[[ 2.76  1.48  0.45  0.10 -3.14  3.13 -1.42]
 [ 4.70 -2.44 -2.00 -1.53  0.28 -1.68 -3.02]
 [-2.18 -2.45 -2.53 -1.99 -1.09  0.55  0.47]]: 0.45

[[ 0.07 -0.04  4.74  0.44 -0.01 -1.11]
 [-0.02 -0.05  3.24 -1.97 -0.08 -0.23]
 [-0.11 -0.29 -2.82 -2.03 -0.03 -1.82]]: 4.74

[[-4.67 -0.03 -1.51 -4.60]
 [-0.25 -4.15  2.57 -4.60]
 [-0.25  1.34 -1.51  0.52]]: -1.51

[[-1.64  1.58 -0.53  3.21 -1.60]
 [ 1.28 -4.67  2.52  1.57  1.10]
 [-0.77  1.94 -0.52  3.07 -1.35]]: -0.53

[[-0.78  2.34 -2.78  3.18 -3.79 -0.23]
 [ 4.21  2.42 -1.74 -2.11 -0.77 -0.12]
 [ 3.46 -1.31 -1.41 -0.43  1.53  1.84]]: -2.78

[[ 1.03  3.47 -3.04 -1.87]
 [-1.68  4.49 -3.12 -1.51]
 [ 3.27  0.23 -0.93  0.92]]: -3.04

[[-1.97  5.04 -0.69  0.78]
 [-3.49  1.01  0.06 -0.71]
 [ 0.33 -0.53  2.47  1.94]]: -0.69

[[ 0.09  4.36 -0.02  0.83 -0.92]
 [-0.94  3.00 -0.47 -1.42 -0.42]
 [ 0.58  4.63  0.15  0.95 -0.07]]: -0.02
---
243,184,82,128
45,34,179,177
110,68,157,192
yields 243, 34

-11,28,-29,-10,22,12 yields 28, -29

185,57,220,152,42,32,216 yields 220, 32

3,0,6,9 yields 9, 0

667,390,-808,-209,-236 yields 667, -808

9,24,6,6,7,-12
46,-9,-36,14,-25,31
18,3,24,27,8,14
yields 46, -36

3274,2262,8322,2372 yields 8322, 2262
---
[ 0.13  0.12  0.14 -0.11  0.11] result: 0.11
[-0.9 -1.9 -0.7 -1.8  1.5 -0.8  0.3] result: 0.3
[-156.68  -12.39   31.43  -91.67 -146.84  103.68  -68.08] result: -68.08
[-18.1  -8.1  11.9 -16.3 -10.1 -11.3   9.1] result: 9.1
[ -5.4  11.1 -11.1  13.9] result: 13.9
[-0.067  0.044 -0.138  0.186 -0.041  0.017] result: 0.017
[ 10.540 -13.832  -8.919  -9.255] result: -9.255
---
[-1.01 -4.55  2.34  0.74  1.47] Out: 2.34, -4.55

[[ 3.20 -1.35 -1.22 -4.26 -1.01  2.72]
 [ 1.55 -0.74 -1.04 -1.02  1.50 -1.46]
 [-0.76  0.77  4.96 -0.45 -2.93  2.98]] Out: 4.96, -4.26

[[-2.60 -2.44  4.28  4.85  2.86  2.04 -2.58]
 [-2.83 -3.66  2.77  3.41  2.20  2.93 -2.78]] Out: 4.85, -3.66

[[-1.19  1.39 -5.33  0.06 -3.75  1.48]
 [ 3.78 -5.47  0.95  3.99 -2.65  1.51]] Out: 3.99, -5.47

[[ 4.18  1.42  0.82 -0.17 -0.95 -1.02 -0.13]
 [-1.97 -1.82 -1.70 -0.44  0.68 -0.25  0.24]
 [-0.73  2.25  1.70 -0.02 -1.64  0.74 -1.66]] Out: 4.18, -1.97

[ 3.61  2.54 -0.61  3.70 -4.39 -3.23] Out: 3.70, -4.39
---
[[ 4.56  2.49  1.18 -1.10 -0.19  4.87]
 [ 0.50  1.43 -0.28 -0.55 -1.10  3.61]
 [-1.46 -1.90  2.28 -0.83 -0.19  0.52]] ==> -0.83

[[-1.82 -5.02 -1.35  3.28 -5.29 -2.80]
 [ 0.50  1.39  0.03 -0.15  2.93 -0.35]
 [ 5.42 -1.27  2.83 -2.77 -1.86 -0.34]] ==> -2.77

[[ 0.08 -0.08  0.39  2.95  1.92 -0.17]
 [-0.01 -0.21 -4.06  1.40  2.03  1.51]
 [ 0.02 -2.40  1.75  1.32  1.61 -1.06]] ==> 1.32

[[-3.70 -2.67 -1.07  0.37  1.63 -0.04 -0.60]
 [-1.11 -0.33 -1.22  2.63  0.83 -2.42 -3.03]
 [-1.85  0.16  0.01 -0.41  1.97 -1.20  4.06]] ==> 1.97

[[-0.90  5.20 -0.82  1.62 -0.42]
 [-1.39 -4.61 -2.25 -2.65 -1.57]
 [-0.41  0.42 -0.24  5.08 -1.40]] ==> -0.24

[[-2.74  2.23 -1.93  0.80]
 [ 1.90 -5.23  0.94 -1.03]
 [-1.09  2.57 -0.58  0.44]] ==> 2.57

[[-4.80  2.31 -2.52  2.83]
 [ 1.12 -0.86  2.14 -1.10]
 [-0.76 -1.71  0.82  1.94]] ==> -1.71

[[-3.00  2.51 -1.55  3.11  0.01 -2.11  0.88]
 [-3.18 -0.45 -1.07  0.73  2.41 -4.71  3.88]
 [-2.78  2.64  2.58 -0.22  2.71  1.58  0.00]] ==> 2.71
---
[20, -39, 11, 23, 18, -46, 33] >> 11

[-31, -46, 43, -7, 32] >> -7

[319, 175, 185, 338, 831] >> 319

[[213, 574, 96, 143, 687],
 [664, 766, 545, 596, 694],
 [773, 685, 711, 867, 698]] >> 213

[37, 128, 204, 20] >> 128

[663, -410, -239, -888, -473, -80] >> -410
---
[[-0.48  2.65 -0.58 -0.42]
 [ 2.66  3.67  4.19  1.67]] ==> 2.65

[[-4.02 -3.68 -1.62 -4.53  1.54 -0.79  4.84]
 [-1.42  1.31 -4.40 -1.87  1.43  0.05  4.80]] ==> 1.54

[[ 4.16 -0.72  4.59 -3.93 -0.86  0.73 -3.50]
 [-1.96 -0.10 -3.40  0.85  2.13  0.29  0.15]] ==> -0.86

[[ 1.49  2.47  4.80 -5.07 -1.99  2.78]
 [-1.59 -1.74  1.62 -3.29 -1.41  4.98]] ==> -5.07

[[ 0.04  2.85  0.10 -0.56 -2.34  0.10 -1.88]
 [-2.59  1.53  2.49 -2.46 -0.13 -4.40 -0.01]] ==> -2.34

[[-2.19  0.24 -0.86  0.20 -0.57  0.82 -0.93]
 [-5.18  2.65 -0.66  1.70  0.45  0.32 -0.15]] ==> -0.57

[[ 3.34 -3.72  0.00 -0.63  0.76]
 [ 5.59 -0.78 -0.18 -1.76  0.16]] ==> 0.00

[[ 0.60  5.16  1.12 -0.58 -0.99  1.99 -2.62]
 [ 0.92  1.00 -2.78 -0.65  2.71 -2.50 -1.14]] ==> -0.99

[[-1.10 -2.33 -1.36 -1.85  3.17 -1.23  2.10]
 [-4.02  0.89  0.59  4.81 -1.23 -0.79  1.73]] ==> 3.17
